In the rows, zero is written as 128.
Here are made-up things, facts about them, and rows of numbers that follow some of those facts. Name the thing behind each unnamed row.

Some things and their rows:
[137 123 140 147 120 143 138 132 135 126 138 126 137 140 135 158 118 118
 132 123 138 119 139 120 128 121 118 147] -> Q984
[142 135 132 149 132 153 150 134 135 123 137 134 124 133 126 148 123 115
 130 139 133 121 133 119 123 121 113 142] -> Q422
[147 110 129 139 120 136 131 131 133 134 122 115 126 129 116 156 145 114
 119 139 123 127 125 131 129 120 115 134] -> Q323
[138 135 131 153 125 151 149 131 136 122 141 136 131 134 132 150 115 109
 140 124 134 109 141 120 129 119 118 147] -> Q836
[127 125 110 108 131 132 107 129 106 138 121 151 158  81 120 116 110 152
 103 104 116 125 123 122 127 144 123 105] -> Q18
[101 110 118 107 168 124 110 127 111 154 125 146 124 143  96  96 143 124
 130  92 119 115 115 124 140 148 135 123] -> Q74
[118 143 160  80 160  50 120 114 133 113 118 196 120 147 165  66 156 104
 130 149 152 127 129 155 147 161 144  98] -> Q171
[108 165 114  91 150 125  94 145 102 139 119 120  98 148 133 101 126 151
 125  77 125 155 154 146 122 132 152 121] -> Q735
[128 119 127 145 119 133 122 132 143 136 123 126 124 137 132 150 130 111
 140 113 123 111 123 137 129 109 110 149] -> Q868
[126 133 135 141 116 129 139 131 129 123 120 126 120 125 117 162 133 128
 126 125 135 142 123 137 118 104 125 142] -> Q203
[151 108 143 140 119 137 128 131 136 135 135 118 145 149 138 163 131 122
 119 139 139 124 138 119 131 131 115 138] -> Q445
[123 130 127  98 144 132 106 135  96 139 128 116 140 140 113 122 122 161
  98 110 139 156 144 112 123 153 145 107] -> Q747
[117 166 145 100 143  61 132 112 144  94 137 197 136 129 176  57 121 109
 148 163 152 113 139 136 138 157 134 103] -> Q327
[113 149 168  90 134  16 126  84 115 160 167 153  93 112 135  66  95 192
 169 185 116 144 115 153 135 154  76  90] -> Q526
[148 115 129 135 117 131 130 132 134 134 118 111 121 129 119 155 149 121
 116 147 126 136 123 133 127 118 117 131] -> Q290
[139 136 111 137 109 117 144 143 127 114 112 107 117 116  96 147 156 115
 124 144 136 138 128 119 119 110 119 136] -> Q412
[140 125 138 146 119 151 150 122 137 126 127 129 119 117 139 151 123 106
 139 113 118 114 128 141 133 115 134 146] -> Q940
[146 123 139 140 121 147 151 121 136 127 124 130 113 115 134 156 127 112
 130 124 117 126 125 144 131 116 134 141] -> Q233
[141 124 142 136 120 143 149 124 130 126 116 122 109 113 126 158 141 122
 117 135 118 146 115 147 126 110 130 133] -> Q38
[116  95 124  99 173 119 128 123  88 159 126 153 125 142  60 111 164 116
 112  93 127 120 124 115 145 153 158 114] -> Q582

Some facts about the things:
Q474 Δ [Q555]
Q961 Δ [Q171, Q61]
Q631 Δ [Q390, Q648]
Q605 Δ [Q523]
Q120 Δ [Q101, Q558]
Q289 Δ [Q191, Q286, Q474]
Q576 Δ [Q61]
Q443 Δ [Q327, Q535]
Q582 Δ [Q253, Q961]
Q558 Δ [Q61]
Q614 Δ [Q555]
Q390 Δ [Q61]
Q699 Δ [Q941, Q61]
Q74 Δ [Q171, Q94]
Q904 Δ [Q390]
Q59 Δ [Q941]
Q826 Δ [Q61]
Q393 Δ [Q941, Q59]
Q191 Δ [Q941, Q840]
Q535 Δ [Q390, Q59]
Q747 Δ [Q101]
Q677 Δ [Q253, Q558]
Q18 Δ [Q310]
Q840 Δ [Q526]
Q384 Δ [Q61]
Q735 Δ [Q171, Q941]
Q207 Δ [Q191, Q61]
Q526 Δ [Q61]
Q837 Δ [Q390]
Q76 Δ [Q390]
Q94 Δ [Q253]
Q954 Δ [Q332, Q648]
Q830 Δ [Q120, Q291]
Q960 Δ [Q526]
Q648 Δ [Q523]
Q625 Δ [Q61, Q961]
Q97 Δ [Q323]
Q457 Δ [Q849]
Q554 Δ [Q754]
Q523 Δ [Q61]
Q995 Δ [Q837, Q840]
Q259 Δ [Q61, Q699]
Q634 Δ [Q960, Q954]
Q795 Δ [Q961]
Q332 Δ [Q310]
Q754 Δ [Q941, Q291]
Q199 Δ [Q61]
Q64 Δ [Q390, Q61]
Q171 Δ [Q61]
Q424 Δ [Q555, Q840]
Q327 Δ [Q61]
Q615 Δ [Q332]
Q101 Δ [Q941]
Q412 Σ [Q286, Q607, Q251]
Q690 Σ [Q836, Q984, Q941, Q13, Q265]
Q245 Σ [Q74, Q217]
Q464 Σ [Q816, Q259, Q872]
Q605 Σ [Q424]
Q661 Σ [Q167]
Q33 Σ [Q64, Q554, Q217]
Q639 Σ [Q408, Q64, Q754]
Q576 Σ [Q836, Q943, Q332, Q940, Q506]
Q189 Σ [Q255, Q251]
Q443 Σ [Q931, Q332]
Q589 Σ [Q702, Q943, Q265]
Q916 Σ [Q942, Q6, Q284]
Q558 Σ [Q555]
Q614 Σ [Q861, Q6, Q554]
Q390 Σ [Q944]
Q668 Σ [Q836, Q422, Q841, Q424]
Q194 Σ [Q961]
Q290 Σ [Q960]
Q262 Σ [Q85, Q167]
Q59 Σ [Q6, Q968]
Q826 Σ [Q942, Q393]
Q914 Σ [Q941, Q872, Q837]
Q915 Σ [Q233, Q940, Q310]
Q747 Σ [Q477, Q904, Q445, Q441]
Q575 Σ [Q829, Q837, Q258]
Q840 Σ [Q759]
Q263 Σ [Q984]
Q587 Σ [Q616, Q861, Q940, Q849]
Q253 Σ [Q830, Q251, Q360]
Q735 Σ [Q868, Q239]
Q526 Σ [Q85, Q97]
Q261 Σ [Q941, Q554]
Q76 Σ [Q217]
Q135 Σ [Q255, Q554, Q759]
Q38 Σ [Q310, Q828]
Q329 Σ [Q477]
Q203 Σ [Q506, Q199]
Q328 Σ [Q207, Q310, Q771]
Q588 Σ [Q954]
Q625 Σ [Q841, Q120, Q501, Q759]
Q291 Σ [Q841, Q892, Q961]
Q25 Σ [Q167, Q170, Q217]
Q399 Σ [Q327, Q836, Q66, Q759, Q648, Q360, Q90]
Q634 Σ [Q931, Q607]
Q342 Σ [Q239, Q506, Q258]
Q559 Σ [Q702, Q289]
Q387 Σ [Q327, Q94]
Q615 Σ [Q868, Q64]
Q101 Σ [Q13, Q699, Q441]
[Q217, Q412, Q690, Q961, Q245, Q360, Q464, Q501, Q255, Q289, Q576, Q582, Q916, Q558, Q390, Q74, Q904, Q826, Q191, Q747, Q66, Q18, Q840, Q263, Q849, Q90, Q968, Q135, Q329, Q258, Q830, Q625, Q457, Q892, Q422, Q523, Q995, Q25, Q828, Q259, Q408, Q342, Q868, Q615] ζ megri
[Q841, Q607, Q631, Q605, Q661, Q33, Q639, Q189, Q233, Q771, Q836, Q668, Q265, Q310, Q59, Q393, Q861, Q677, Q323, Q384, Q587, Q253, Q735, Q207, Q526, Q61, Q6, Q261, Q837, Q76, Q702, Q38, Q944, Q441, Q940, Q328, Q872, Q759, Q85, Q311, Q97, Q554, Q634, Q795, Q616, Q170, Q332, Q199, Q64, Q171, Q506, Q829, Q424, Q251, Q13, Q101] ζ meviplok
[Q474, Q284, Q120, Q167, Q239, Q443, Q589, Q614, Q699, Q445, Q194, Q290, Q262, Q816, Q942, Q914, Q915, Q535, Q575, Q931, Q943, Q94, Q954, Q203, Q960, Q555, Q648, Q588, Q477, Q291, Q399, Q984, Q754, Q941, Q559, Q286, Q387, Q327] ζ klubral
ω 593 <- Q217, Q841, Q607, Q690, Q961, Q245, Q284, Q360, Q631, Q605, Q120, Q167, Q501, Q33, Q576, Q239, Q582, Q589, Q916, Q558, Q614, Q836, Q668, Q265, Q904, Q310, Q194, Q290, Q262, Q826, Q393, Q942, Q914, Q915, Q535, Q747, Q575, Q840, Q263, Q849, Q384, Q90, Q735, Q207, Q526, Q61, Q931, Q261, Q837, Q76, Q943, Q968, Q38, Q944, Q258, Q954, Q940, Q328, Q960, Q555, Q648, Q872, Q477, Q85, Q311, Q97, Q457, Q892, Q422, Q554, Q291, Q25, Q828, Q634, Q795, Q616, Q984, Q170, Q332, Q754, Q199, Q342, Q286, Q171, Q506, Q829, Q424, Q13, Q327, Q615
ω 112 <- Q412, Q474, Q464, Q661, Q255, Q639, Q289, Q189, Q443, Q233, Q771, Q390, Q699, Q74, Q445, Q59, Q816, Q191, Q861, Q677, Q323, Q66, Q18, Q587, Q253, Q6, Q702, Q135, Q94, Q329, Q441, Q203, Q830, Q588, Q759, Q625, Q523, Q995, Q399, Q259, Q408, Q941, Q64, Q559, Q868, Q387, Q251, Q101

Which thing is each row?
No name comes twice in this set of rows, the named rows included.
[140 136 124 141 120 136 150 141 128 117 121 117 121 130 108 145 143 119
 125 148 136 141 124 115 120 117 113 136] -> Q387
[130 187 113  72 134 165  86 176 106 132 127  54  91 148 193  75 118 171
 121  87  93 174 176 133 125 142 175 124] -> Q59
[132 186 122  73 155 159  81 169  88 140 134  85 103 165 164 104 110 171
 102  74 126 177 194 129 120 151 160 116] -> Q101
[126 137 127 142 119 131 148 146 130 119 115 107 122 127 111 139 146 123
 132 140 133 141 112 109 121 115 113 143] -> Q135
[125 146 148 103 143  94 129  98 133 118 134 166 110 115 167  84 109 127
 135 134 125 128 135 166 138 149 149 102] -> Q207
[117 115 111 117 148 132 100 118 124 151 130 135 131 127 113 104 118 142
 121 122 111 119 118 133 131 141 123 109] -> Q97
[116 141 159  82 154  48 122 110 129 113 117 192 124 136 157  72 154 116
 124 156 148 135 123 151 144 158 141  95] -> Q558
[132 129 142 141 119 137 138 134 127 124 130 123 134 140 126 159 130 129
 123 133 142 140 126 117 121 117 118 142] -> Q263
[111 152  87 126 127 153 107 136 120  96 113 182 193  52 142  98  77 138
 101  97 135 109 117 107 117 148 121  98] -> Q648
[136 143 136 143 129 146 157 137 125 118 126 126 119 134 112 152 130 130
 120 153 137 149 118 115 116 114 113 135] -> Q668
[136 129 143 138 119 143 155 124 128 121 116 122 109 112 121 156 139 127
 120 129 123 150 114 144 124 107 134 137] -> Q915

The same things again, as new rows of numbers:
Named rows:
[ 92 129 130 150 138 113 112 122 160  90 153 161 114 194 141  97 145 116
  71 140 136  87 141 126 129 159 149  96 119 176 161 143 134 117 122 105
  80 111] -> Q332
[126 127 127 129 131 124 127 131 131 130 129 124 129 128 129 123 136 127
 132 129 129 127 133 128 128 130 125 123 128 128 130 127 127 128 126 130
 126 126] -> Q457
[118 135 127 121 128 133 124 125 138 118 132 138 129 131 117 131 119 137
 128 126 121 130 130 131 141 132 131 144 128 132 131 141 131 129 132 135
 138 119] -> Q931
[133  91 125 153 126 123 128 134 122 158 116 118 130 122 126 123 123 117
 132 129 136 120 130 131 133 128 133 128 127 124 105 102 129 131 115 149
 136 117] -> Q25
[121 109 127 147 129 137 125 121 120 143 127 155 138 139 123 132 122 118
 119 125 129 113 127 132 133 133 133 132 126 126 106 144 133 131 113 142
 150 116] -> Q170
[ 98 124 127 130 134 134 127 132 127 105 144 131 136 128 128 120 132 144
 133 121 117 129 123 127 139 121 145 132 115 143 131 145 124 123 133 117
 157 119] -> Q771
[131 144 115 115 158 133 122 110 149 136  98 119 135 119 163 128 147 150
 164 126 124 121 162 123 106 130 134  91 142 126 124 120 120 129 108 141
 122 148] -> Q582
[136 119 126 132 124 121 129 136 134 141 123 101 118 118 122 119 123 138
 147 131 129 125 130 129 140 126 125 137 125 127 129  94 127 129 132 143
 131 120] -> Q263
[157 138 130 142 123 123 139 126 116 160 133 102 105 133 128 107 130 151
 176 134 130  88 123 124 142 124 101 125 110 118 126  74 124 132 129 142
 143 117] -> Q329
[123 138 128 126 128 134 126 122 131 126 135 139 127 135 119 127 121 140
 136 127 122 118 127 129 141 131 125 139 123 129 130 137 130 129 130 136
 143 119] -> Q984
[144 156 132 135 125 136 136 113 115 145 146 139 113 152 123 115 131 152
 163 129 123  80 120 124 142 130 101 130 108 120 128 117 128 132 126 135
 155 116] -> Q477
[118 136 126 120 128 134 123 124 138 119 131 138 129 129 117 133 117 137
 125 126 121 130 130 132 142 133 130 144 130 131 132 142 131 129 132 136
 137 120] -> Q607
[ 48 142 134  71 107 114 146 137 128 119 163 169 128 124 123 192 158 130
 111 121 124 147 128 117 135 170 198 112 129 105 137  66 123 144 102 117
 177 101] -> Q944
[116 101 125 142 129 121 130 143 125 130 129 100 129 112 130 114 132 136
 142 126 127 132 127 128 137 118 143 127 119 138 123 103 122 125 130 130
 144 120] -> Q916
[133 117 125 132 124 122 128 134 134 139 122 104 121 117 121 121 121 135
 142 130 128 129 131 130 139 127 127 137 127 128 128 100 127 129 131 143
 131 119] -> Q464
[130 112 125 135 125 121 128 137 132 140 122 105 122 116 123 120 122 134
 142 130 129 130 131 130 140 125 130 135 126 129 126 100 127 129 130 142
 132 119] -> Q261
[185 151 147 136 109 140 143 113 120 167 122 166 117 160 124 161  92 142
 119 130 134 119  84 120  85 108 118 116 139 120 141 133 133 127 148  72
 120 152] -> Q699
[119 115 126 142 129 136 125 122 123 136 129 150 136 137 122 131 123 122
 122 125 127 116 127 131 136 132 132 134 126 128 112 143 132 130 118 140
 149 117] -> Q217
[124 126 129 140 137 115 124 134 149 120 123  95 127 119 132 108 150 116
 117 137 140 134 143 131 128 135 121 116 130 133 152 114 128 126 124 124
 110 126] -> Q634
[119 137 127 123 129 134 126 123 133 122 134 137 128 133 119 128 121 139
 133 126 121 122 129 130 141 131 127 140 124 131 131 140 130 129 130 134
 143 120] -> Q702

Which thing is each row?
No name comes twice in this set of rows, the named rows included.
[124 106 126 151 129 137 124 119 117 147 128 156 139 140 123 132 122 114
 119 124 131 111 128 132 133 133 131 131 125 125 103 143 133 131 111 143
 149 116] -> Q167
[115 122 128 141 132 118 122 129 143 117 137 134 121 154 136 110 138 121
 107 134 134 111 136 127 128 141 137 111 124 148 140 123 129 124 123 121
 107 118] -> Q18
[117 135 125 117 127 133 123 126 138 120 129 139 129 130 113 133 118 137
 123 126 121 132 130 132 142 133 128 148 128 128 133 147 131 129 133 139
 138 120] -> Q286
[131 118 126 123 121 111 123 138 136 126 123 113 112 140 125 120 128 123
 109 137 136 126 133 127 126 138 131 122 127 139 143 109 129 123 135 130
  88 132] -> Q605
[124 101 126 155 129 138 124 119 114 152 125 162 141 143 123 133 122 110
 115 124 132 107 127 132 130 134 133 130 125 124  96 145 134 132 106 146
 152 115] -> Q85
[117 109 125 133 128 121 129 142 131 127 128  98 126 112 127 116 129 140
 144 127 125 136 128 128 138 120 139 132 121 137 129 103 123 125 134 132
 140 120] -> Q915
[122 109 125 135 126 121 129 140 131 131 126 102 125 114 127 117 126 137
 142 128 127 133 128 129 139 122 136 133 123 134 127 101 124 126 132 135
 137 120] -> Q587
[129 164 125 125  99  90 126 106 179  72 175 177 105 182 143  54 190  80
  22 123 149 119 135 111 165 143  97  67 151 209  91 166 138 116  96 111
  94 126] -> Q954
[130 151 118  81 131 126 123 141 115 127 126 118 141 128  97 126 170 117
 109 129 142 149 136 125 112 140  88 133 117  95 156 208 128 124 128 136
 135 145] -> Q424
[199 133 136 160 120 111 136 140 167 251 152 136 133 168 118 131 101 152
 188 138 131 126 114 119  80 111  98  85 158 112 151 114 121 126 136  90
 133 101] -> Q101
[147 111 148 171 136 144 143 106  94  96  57  93 136  80 150 133 166  68
  46 132 176 137 110 135  96 115 125 118 122 111 130 108 140 137 105  95
 130 181] -> Q526
[121 106 127 151 133 110 121 135 141 129 131 119 120 150 139 106 142 114
 106 137 140 111 140 127 124 141 138 102 125 148 139 109 129 122 121 125
  95 120] -> Q615
[117 121 126 135 130 136 125 122 127 131 132 147 135 135 121 131 122 128
 125 125 125 121 127 131 137 131 132 138 125 130 118 145 131 129 123 138
 146 118] -> Q408
[144 146 140 106 118 148 135 104 100  76  85 144 112 119 139 168 107 121
  68 126 135 138 101 127 106 120 146 141 131 133 131 130 138 127 145  97
  89 190] -> Q327

The same things again, as new rows of numbers:
Some things and their rows:
[123 167 107 113 152 117 165 107 130 108 163 121] -> Q582
[109 197 116 112 142  94 184 134 102 105 166 151] -> Q631
[130 194 139  96 179  66 183 162 132 164 158 159] -> Q390
[101 206 118 106 136  82 189 151  93  99 174 164] -> Q837
[127 150 131  96 170  91 143 141 145 208 166 147] -> Q526
[ 91 148 100  86 143 107 147 113 107 140 178 144] -> Q960
[141 125  99  95 119  89 165 117 111 116 172 125] -> Q816
[143 141 103  96 110  85 153 121 124 111 180 128] -> Q942
[141 126  99  95 119  86 166 120 111 113 172 125] -> Q616
[144 110 117  79 125  86 165 131 153 116 177 152] -> Q587
[140 129  99  94 116  91 165 119 112 113 172 125] -> Q849
[131 182 111 100 179  77 159 127 121 173 150 105] -> Q327
[139 131 102  97 113  89 164 118 110 120 169 127] -> Q286
[103 150 103 101 142 102 157 118 115 126 179 132] -> Q289
[138 117  98  89 125  88 170 125 113 114 165 126] -> Q943
[140 122  99  95 117  90 166 122 115 115 167 127] -> Q441
[148 100 115  72 140  87 177 120 137 113 196 154] -> Q639
[139 128 100  93 117  87 171 114 110 122 164 125] -> Q90
[140 127 102  97 120  88 168 118 110 119 168 126] -> Q311
[134 107  96  85 131  91 169 132 112 109 164 121] -> Q506

Rows to name:
No name comes twice in this set of rows, the named rows included.
[122 166 107 113 150 121 170 103 134 103 160 121] -> Q94
[111 139 126  92 143 111 162 124 159 126 167 161] -> Q634
[142 117  96  83 135  89 171 122 108 105 178 127] -> Q868
[127 172 110 104 170  81 157 128 123 156 166 108] -> Q259
[121 118  94  78 115  94 153 118 100 132 176 141] -> Q555
[130 102 124  78 117  83 196 103 147 141 145 144] -> Q399
[136 189 110 102 183  84 156 126 125 164 156 104] -> Q523
[161  88 123  90 153  98 188 109 113 131 225 166] -> Q245
[117 173 109 110 150 123 166 109 127 103 160 134] -> Q954
[130 202 113  92 184  70 183 138  96 133 191 140] -> Q64
[ 91 131 110 135 146  82 171 115 133 108 214 103] -> Q754
[150 161 103  92 104  78 143 116 134 109 193 137] -> Q6
[138  87 115  73 134  91 177 137 144 116 167 149] -> Q203
[110 159 109 115 138 102 163 113 123 117 173 125] -> Q830
[111 132 127  95 148 101 172 135 153 123 167 156] -> Q443

